[-29 -20  32   2  20  15 -34 -21 -41 -37  12 -13 -41  39   7  14 -47 -44
   5  -9  48  21 -32  35 -30  14 -41   8 -27 -55   5   2  18  31 -11]  tuza
[ 20  48 -16 -76  25 -17  -9 -40   6  35 -31  55 -60 -35  41   8 -41  10
  53  29 -19  21  20 -68  -9 -44   6 -29  54  -9   1  37  20  -6 -41]  tuza
[-48  66   5 -46  24 -63 -71 -87  -2  41 -44  16 -62  -2  18 -17 -21 -64
  82  46 -65  14 -41 -55 -56 -37  31 -45 -12  25  42  31  12  36  -8]  ven
[ -16   -4   26   22   41  -38  -12   11    4  -19  -38    8  -53  -44
  -34   -5 -114  -38   22   10  -72    8  -46  -56  -23   20    8  -39
   -7   44  -35    1  -11   22  -13]  ven
[  16   56  -12 -101   23  -18   -7  -47    1   43  -35   56  -64  -33
   43    3  -44   10   62   33  -21   28   19  -71  -10  -52    8  -29
   55   -8    0   38   14   -2  -43]  tuza
[-45  44   7 -14  70 -54 -46 -84   8  11 -59  10 -44   0   2  -2 -14 -55
  66  27 -64  -4 -20 -36 -67   5   3 -41  -5  -7  32  18  -6  18 -29]  pil
[  7  31 -18 -35   5 -44 -16  -6  -5  30   6  30 -24 -57  77  43 -24  62
  45  11  -2  27  45 -63 -28 -26  57 -35  41 -13   3  30  21 -16 -28]  Botep
[-46 -22  16  19  26   9 -38 -28 -38 -52  32 -34 -19  33  25  18 -20   1
   0 -22  51  14 -24  51 -72  49 -32 -12 -31 -61  30 -19  26  40  -7]  tuza
[-43 -25  36  23  26 -50 -14 -35 -29  14 -27  15 -14 -11   4  31 -52 -23
  35  18  10   2 -31 -43 -25  -1  35 -48  -6   2  -9   9 -14  57 -41]  nusa
[-41  53   9  -1  60 -54 -41 -87  -9  26 -67  19 -48  12  -3 -10   2 -50
  58  27 -66   3 -16 -32 -58  -6   7 -30 -10  10  23  17  -8  26 -25]  ven
[ 16  60 -14 -73  49 -41 -22 -21  13  -4 -45  40 -50 -45  48   8 -45  18
  77  29 -36  33  34 -57 -22 -19  30 -27  39 -24 -24  43  12 -21 -47]  tuza
[-50  55   5  -5  52 -46 -44 -97  -7  27 -70  16 -47  11  13  -2   3 -53
  63  34 -54  -6 -20 -31 -59  -1  11 -50  -7  -7  37   5 -16  32 -24]  nusa
[-35 -20  23  13  30   4 -38 -24 -61 -55  34 -13 -33  38  11  11 -30 -25
  24 -12  42  26 -22  43 -67  34 -26  -1 -38 -58  11  -3  13  35 -12]  Botep
[-15 -16  37 -45  25   7 -44   8 -16 -43  41 -41 -15  25  38  29 -42  10
   0 -38  64  25  -4  31 -15  43 -32  -5 -29 -60  27 -16   9  38   4]  Botep
[ 21  46 -12 -80  18  -5 -13 -33 -10  46 -25  59 -60 -36  52  31 -33  20
  54  25  -4  27  26 -71 -12 -40   3 -24  56 -14   2  31   0   0 -38]  nusa
[-27 -23  40  -6  16   7 -46 -10 -49 -38  18  -7 -44  39  -2  23 -55 -60
  23  -5  50  19 -34  30 -25  11 -38   4 -33 -58  -4   0   1  44  -7]  nusa
[ 30  55 -17 -80  38 -36 -29 -11  31 -14 -41  43 -67 -56  24   1 -46  11
  72  20 -51  28  32 -61 -16 -17  18 -28  36 -14 -22  32  -3 -19 -48]  bug
[-35  -9  41  21  23  11 -34 -32 -39 -32 -18   5 -65  35  12  14 -63 -13
   4 -10  27  20 -14  20 -39  40 -27  -8 -15 -41  -8   0 -18  54 -21]  nusa
[-23 -21  39   1  36  -3 -37 -26 -37 -52   1  -6 -52  41  -6  10 -61 -72
  23  -2  41  23 -31  33 -23  14 -41   9 -31 -57  -4  13  12  34 -23]  tuza
[ 28  51  -7 -95  18 -12 -10 -36 -22  51 -32  67 -65 -34  46   2 -37  -4
  66  35 -11  35  34 -81   1 -54  17  -9  58  -9 -18  53  -3   1 -40]  loma
[-49  73   7 -60  23 -59 -65 -75  -1  46 -54  15 -50  -6  34   3 -18 -58
  81  59 -62  14 -34 -58 -47 -36  39 -51  -5  11  39  38  -7  31   1]  nusa
[-28 -12  34   1  31 -60 -14 -27 -17  -1 -24  20 -20 -12 -17   2 -66 -53
  58  29 -19   6 -29 -39  -9 -17  44 -38 -21  12 -19  21  -2  38 -44]  Botep
[ -21  -14   22   25   31  -24   -6   23   -2  -16  -21   -2  -41  -48
  -22   10 -101  -29    1    9  -48    2  -43  -59  -29   25    8  -52
   -5   25  -20   -7  -20   12   -3]  bug
[  9  46 -38 -83  -4 -14 -13 -49   1  27 -12  34 -28 -44  67  28 -16  39
  57  24 -23   3  15 -60 -28 -53  16 -39  78 -29  20  25  42 -20 -48]  loma
[-68  43  34  13  30 -38 -61 -56 -50  49 -47   7 -25  12  46  23  -5 -21
  38  35  -6  23 -19 -21 -57 -11  47 -31  16 -10  27  31  -9  32  18]  pil
[  8  22 -14 -35   3 -48 -12   2  -2  25  13  21  -3 -55  84  51 -10  74
  42   4  12  25  47 -60 -23 -26  60 -28  42 -18   6  30  23 -15 -28]  Botep
[-71  59  32   9  30 -43 -58 -70 -47  44 -60  21 -35  19  33  21  -3 -22
  51  46 -30  16 -18 -18 -55 -16  42 -38  13  -9  23  30 -12  43  16]  nusa
[-17 -33  49  13  21 -20   1   5   6 -19 -23   9 -28 -37 -32 -21 -83 -32
  27   3 -26   4 -36 -56  -7  16  30 -19 -13  39 -40   5 -19  43 -30]  pil
[-65  49  28 -10  23 -36 -59 -57 -35  52 -50   1 -22   9  59  18  -1 -16
  33  34 -23  15 -14 -31 -54 -11  44 -30  19   0  34  34  -7  42  13]  loma
[-18  -9  44 -10  20   0 -50 -19 -41 -47   2   5 -60  35 -18   3 -63 -78
  37   5  32  25 -32  30 -14   6 -34   5 -30 -58 -16   8   2  47 -14]  nusa
[-25 -27  37   2  27  -7 -44 -20 -30 -48   9 -10 -46  36  -3  24 -58 -59
  20 -10  37  14 -28  29 -29  22 -38  -3 -39 -54  -4   4  -2  49 -23]  nusa
[ 11  36 -18 -48 -13 -48 -19  -5   5  35  11  25   1 -58  84  42  -6  82
  36   9  11  21  53 -57 -21 -28  62 -34  51 -18   9  32   9 -11 -28]  Gal
[ 15  17 -15 -43  -8 -53  -8  -2  -1  28   7  30 -23 -52  75  41 -15  61
  46  12  -1  24  46 -65 -16 -29  65 -26  38  -7  -5  34  10 -14 -32]  Botep
[ 28  48  -9 -80  36 -35 -22 -37 -10  37 -22  65 -74 -34  34   6 -45 -11
  77  27 -18  37  33 -74 -17 -46  10 -18  36  -2 -14  47   8   0 -52]  ven
[ 23  51 -13 -80  24 -21  -3 -36   4  39 -37  62 -69 -30  32  -3 -49  -7
  59  34 -23  29  23 -70  -1 -51   7 -18  49  -1 -12  47   8 -10 -40]  tuza
[-37  -7  29  -9  20 -51 -12 -37 -16   6 -27   8 -28 -16 -12  -5 -62 -33
  44  23 -18   6 -39 -43 -16  -9  34 -40 -19  12 -14  10  -1  42 -28]  tuza
[-67  37  13  19   9 -36 -54 -96 -36  40 -56   7 -26   8  59  48   9  -8
  22  37 -23  -3 -24 -11 -65 -16  40 -62  29 -22  63  15   0  27 -19]  Gal
[-31   4  30 -16  16 -39 -23 -37 -25  13 -29  23 -37 -18 -14   1 -64 -42
  57  32 -17   9 -36 -48 -15 -15  34 -41 -17  10 -17   9 -12  51 -31]  nusa
[-18 -25  35 -14   9   1 -48 -16 -35 -35  16  -4 -54  38 -13  10 -45 -58
  10  -9  52  26 -31  28 -16   5 -41  11 -30 -54  -2   9  -1  37 -17]  bug
[ 21  65 -13 -84  53 -32 -24 -28  14  -1 -44  50 -60 -46  43  13 -54  11
  86  27 -47  28  38 -62 -16 -25  26 -32  37 -21 -12  37  10 -23 -58]  Botep
[-31 -20  35  -3  29 -50 -10 -22 -15   3 -18  17 -21 -19  -9  18 -63 -30
  48  20 -11   6 -24 -46 -11  -8  41 -34 -22   8 -10  14  -3  36 -42]  Botep
[-63  48  25  15  34 -28 -58 -54 -32  51 -47   6 -22  13  43  22   3 -20
  21  28 -10  14 -19 -29 -58 -10  27 -41  16   3  43  22 -10  32  10]  bug
[-57  50   8 -13   8 -38 -58 -92 -30  30 -60   0 -38  12  58  11   3 -25
  47  46 -52  -5 -29 -22 -63  -9  39 -49  30  -6  41  11   3  30 -16]  loma
[-15 -18  44 -41  31  -4 -42  -1 -13 -52  30 -35 -37  32  25  16 -54 -11
   7 -34  57  34   1  38  -8  51 -31   0 -30 -56  17  -9  -4  40  -2]  Botep
[-44  70   2 -63  19 -57 -67 -82  11  41 -43  14 -61 -12  15 -15 -13 -61
  71  54 -66   9 -36 -63 -47 -34  30 -56  -7  14  51  32   2  27  -5]  bug
[ 15  30 -18 -36 -19 -35 -21  -2   9  33  -1  20 -15 -57  78  42   3  66
  25  10   8  24  42 -61 -14 -33  57 -27  52 -11   8  28  14 -17 -23]  bug
[-54  48  13  10   1 -37 -59 -79 -27  35 -64   7 -30   1  58  34  -1 -16
  29  44 -43  -3 -24 -18 -54 -20  52 -56  22  -3  47  17  -9  19 -11]  Gal
[-46  65   0 -56  14 -61 -67 -86   6  45 -42  16 -59  -2  15 -11 -13 -68
  69  54 -61   7 -41 -58 -46 -44  26 -54  -4  14  47  37   1  24  -7]  bug
[ 10  46 -30 -65  -2 -14 -16 -43   5  34 -18  38 -21 -42  77  48 -18  64
  32  10   0  12  28 -47 -25 -48  16 -42  74 -29  30  27  21 -18 -49]  Gal
[-46  47  10   1  48 -45 -41 -92  -1  20 -69  23 -39   9   3  -2   3 -46
  48  26 -55  -6 -17 -24 -54 -12   7 -37   1  -8  36  22 -18  25 -30]  Gal
[ 28  62  -9 -79  48 -40 -34 -16  20  -9 -34  42 -46 -50  39   6 -48  14
  86  27 -38  28  42 -56 -18 -16  31 -23  40 -22 -25  42   9 -20 -49]  pil
[  -6  -11   29   14   44  -39   -4   23    5  -26  -26    6  -38  -45
  -29    6 -102  -37   21   15  -52    9  -31  -53   -9   30    9  -41
  -13   27  -39    8  -28   28   -1]  nusa
[-23 -27  46  16  18 -27  13  -6  -8 -19 -39  16 -42 -27 -38 -30 -78 -40
  26  11 -33  11 -42 -50  -4   2  29 -17 -15  30 -51  10 -16  41 -26]  tuza
[-26 -28  37   9  34   3 -49 -10 -29 -46  13 -13 -35  27  -8  21 -65 -62
  17 -12  41  18 -35  29 -30  18 -36   7 -33 -49  -1   9  11  29 -18]  pil
[-14 -11  33 -57  24   3 -53  -7   0 -48  43 -41 -29  22   9  13 -40  -8
   2 -39  55  24  -6  33 -19  47 -51  -3 -33 -57  26 -21   4  42  -6]  bug
[ 25  61 -17 -65  40 -33 -29  -7  20 -11 -32  34 -44 -46  41  14 -31  23
  64  19 -30  35  45 -48 -19 -12  22 -19  37 -25 -18  37   1 -29 -44]  bug
[-45 -16  29  -7  27 -52 -10 -40 -12  10 -26   3 -19 -16  -2   6 -57 -25
  39  18 -10   3 -41 -48 -27  -3  33 -43 -21  11  -5   9  -2  46 -36]  tuza
[-29 -22  16  15  26  -8   3   8  -7  -1 -23  -9 -35 -51   2  16 -96 -16
  -1   3 -45  -2 -41 -65 -36  31  12 -44  -2  29  -9 -10 -18  20 -10]  loma
[-35 -29  43  28  16  -7  10 -15 -17  -8 -25  16 -43 -27  -9 -13 -74 -22
  18   2 -15  12 -33 -50 -22   9  35 -34  -6  27 -14   0 -11  43 -31]  Botep
[-27 -25  36  34  19  -7   0 -12  -4 -13 -25   8 -36 -29 -23 -13 -70 -19
  17 -10 -24   8 -35 -42 -27  16  17 -17 -14  40 -20 -13  -5  42 -39]  ven
[ -5 -10  31 -68  18   4 -47   2   0 -54  38 -45 -20  23  23   4 -42 -16
  15 -31  47  23  -2  29  -5  49 -38  17 -30 -52  13  -9   4  39  -2]  loma
[-38  -3  47  32  37  24 -36 -30 -41 -42  -5   7 -65  35  11   1 -66 -13
   0 -17  30  24  -4  30 -41  42 -26 -12 -14 -50   6   0   9  49 -21]  Botep
[ -5 -15  39 -52  23   8 -46  -2  -7 -50  31 -27 -28  24  12  15 -50  -8
  -1 -39  52  19  -4  33  -8  39 -49   3 -28 -58  13  -7 -12  39  -7]  Gal
[-25 -13  31  31   6 -29   7  -6  -8   4 -44  25 -49 -19 -42 -13 -85 -46
  16  19 -27   8 -24 -41  12  -7  31 -29  -3  23 -43   8 -28  11 -34]  bug
[ 11  59 -32 -68   2 -29 -22 -45  12  31 -19  44 -35 -39  56  20 -28  45
  61  19 -32  14  19 -55 -29 -55  18 -35  71  -5   9  26  45 -17 -57]  ven
[ 21  55 -13 -79  26 -20 -17 -35   1  45 -40  58 -58 -37  33  10 -42  22
  61  17 -30  31  19 -73 -16 -50   5 -12  46  13  -7  35   8   1 -45]  ven
